Below are the code and all the weights of a small trained network. Each question names an input and a class and asks about switching units off, where a switched-off unit gives its printed mean instead of its output.

import numpy as np


def w(rows, s, z=0):
    codes = np.array(rows[::2]) - 128.0
    scale = np.full(codes.shape[1], s)
    scale[-1] = z or s
    return codes * scale


def f(y):
    return np.maximum(y, 0)


def log_softmax(a):
    a = a - a.max(-1, keepdims=True)
    return a - np.log(np.exp(a).sum(-1, keepdims=True))


def net(x, mask):
    res = np.array(x, float).reshape(1, 6) / 4 @ E
    y = f(res @ A[0][:, :-1].T + A[0][:, -1])
    res = res + np.where(mask, y, B[0][:, -1]) @ B[0][:, :-1]
    return log_softmax(res[-1] @ U[:, :-1].T + U[:, -1])


A, B = {}, {}
E = w([
[122,182,183,110,146,121,86,134],'x0',
[156,133,121,101,65,58,96,238],'x1',
[176,113,159,177,29,21,152,123],'x2',
[198,210,90,218,111,121,124,255],'x3',
[125,156,146,141,117,48,135,142],'x4',
[118,116,171,126,138,153,111,159],'x5',
],0.0067)
A[0] = w([
[171,132,66,82,54,72,50,247,173],'N0',
[118,111,182,198,2,83,116,88,104],'N1',
[155,92,150,100,144,126,140,63,68],'N2',
[148,120,93,98,155,83,132,81,4],'N3',
[94,45,182,53,120,77,68,64,22],'N4',
[105,195,94,209,47,110,144,125,186],'N5',
],0.0084,0.0035)
B[0] = w([
[50,82,65,220,148,37,41,47,255],'N0',
[83,148,15,42,97,254,96,120,204],'N1',
[154,58,134,196,132,110,53,190,178],'N2',
[197,105,188,138,121,60,47,190,141],'N3',
[191,34,68,91,246,117,31,99,210],'N4',
[154,115,55,59,114,93,72,210,207],'N5',
],0.0073,0.0074)
U = w([
[202,62,156,153,226,58,74,105,162],'0',
[83,82,187,212,134,86,85,3,206],'1',
[16,142,119,44,121,151,123,63,208],'2',
[180,65,212,117,138,64,97,128,245],'3',
[58,106,190,114,76,152,76,40,155],'4',
[116,60,159,116,161,52,162,101,151],'5',
[170,174,253,129,80,101,223,123,3],'6',
],0.0056,0.0042)

Each question gives the input, the list of numbers given to net, and the class t.
The units are the neurons (one row each of A and B). Each row of codes is followed by its name. A weight is (code - 128) times the scale printed after its matrix; where a second scale follows, it is the last column's (A, B and U).
mask holds one flag per neuron, in row order. A switched-off neuron (its flag False) gives its mean, the last column of its row in B, instead of its output. The means were averaged over made-up inputs and are rounded, as every weight is.
A unit's drop is (log p(t) with every unit on - log p(t) with that unit switched off) / (log p(t) with every unit on - log p(t) with every unit switched off).
The circuit of an input: a set's keep is (log p(t) with only the set's units on - log p(t) with every unit switched off) / (log p(t) with every unit on - log p(t) with every unit switched off). Starting from all 6 units, units are removed one at a time, each time the one whose removal leaves the highest keep (on an exact tie, the one counted first), for as long as the keep stays at least 0.8.
units of the circuit, in order: the units of the circuit, biggest drop first
top k neurons: the k neurons with the biggest drops, biggest first
drop of u: that unit's drop, to one decimal
input [-1,8,-6,-1,1,-6], class 1: top 4 neurons => [N0 N5 N1 N4]
input [0,-2,7,-8,6,-1], class 0: units of the circuit, in order => [N4]
input [1,8,-7,2,-8,-4], class 1: units of the circuit, in order => [N0 N5]
input [2,7,-2,-1,-6,4], class 1: top 2 neurons => [N0 N5]
input [-6,-4,-1,-6,1,3], class 0: units of the circuit, in order => [N4 N2]
input [2,8,0,7,5,-5], class 1: top 2 neurons => [N0 N4]
input [2,6,3,3,-2,0], class 1: top 2 neurons => [N0 N4]
input [1,4,-3,-7,-7,4], class 0: top 3 neurons => [N4 N1 N2]
input [-7,-2,7,-4,-1,6], class 2: top 3 neurons => [N1 N0 N3]
input [-5,5,-1,3,5,4], class 1: drop of N0 => 1.0
input [7,-6,7,2,-1,-1], class 2: drop of N4 => 0.1
input [8,2,-7,-8,-3,-6], class 0: drop of N4 => 0.6
input [4,8,0,3,5,-3], class 1: drop of N0 => 1.2
input [7,0,-4,-8,-8,1], class 0: units of the circuit, in order => [N4]
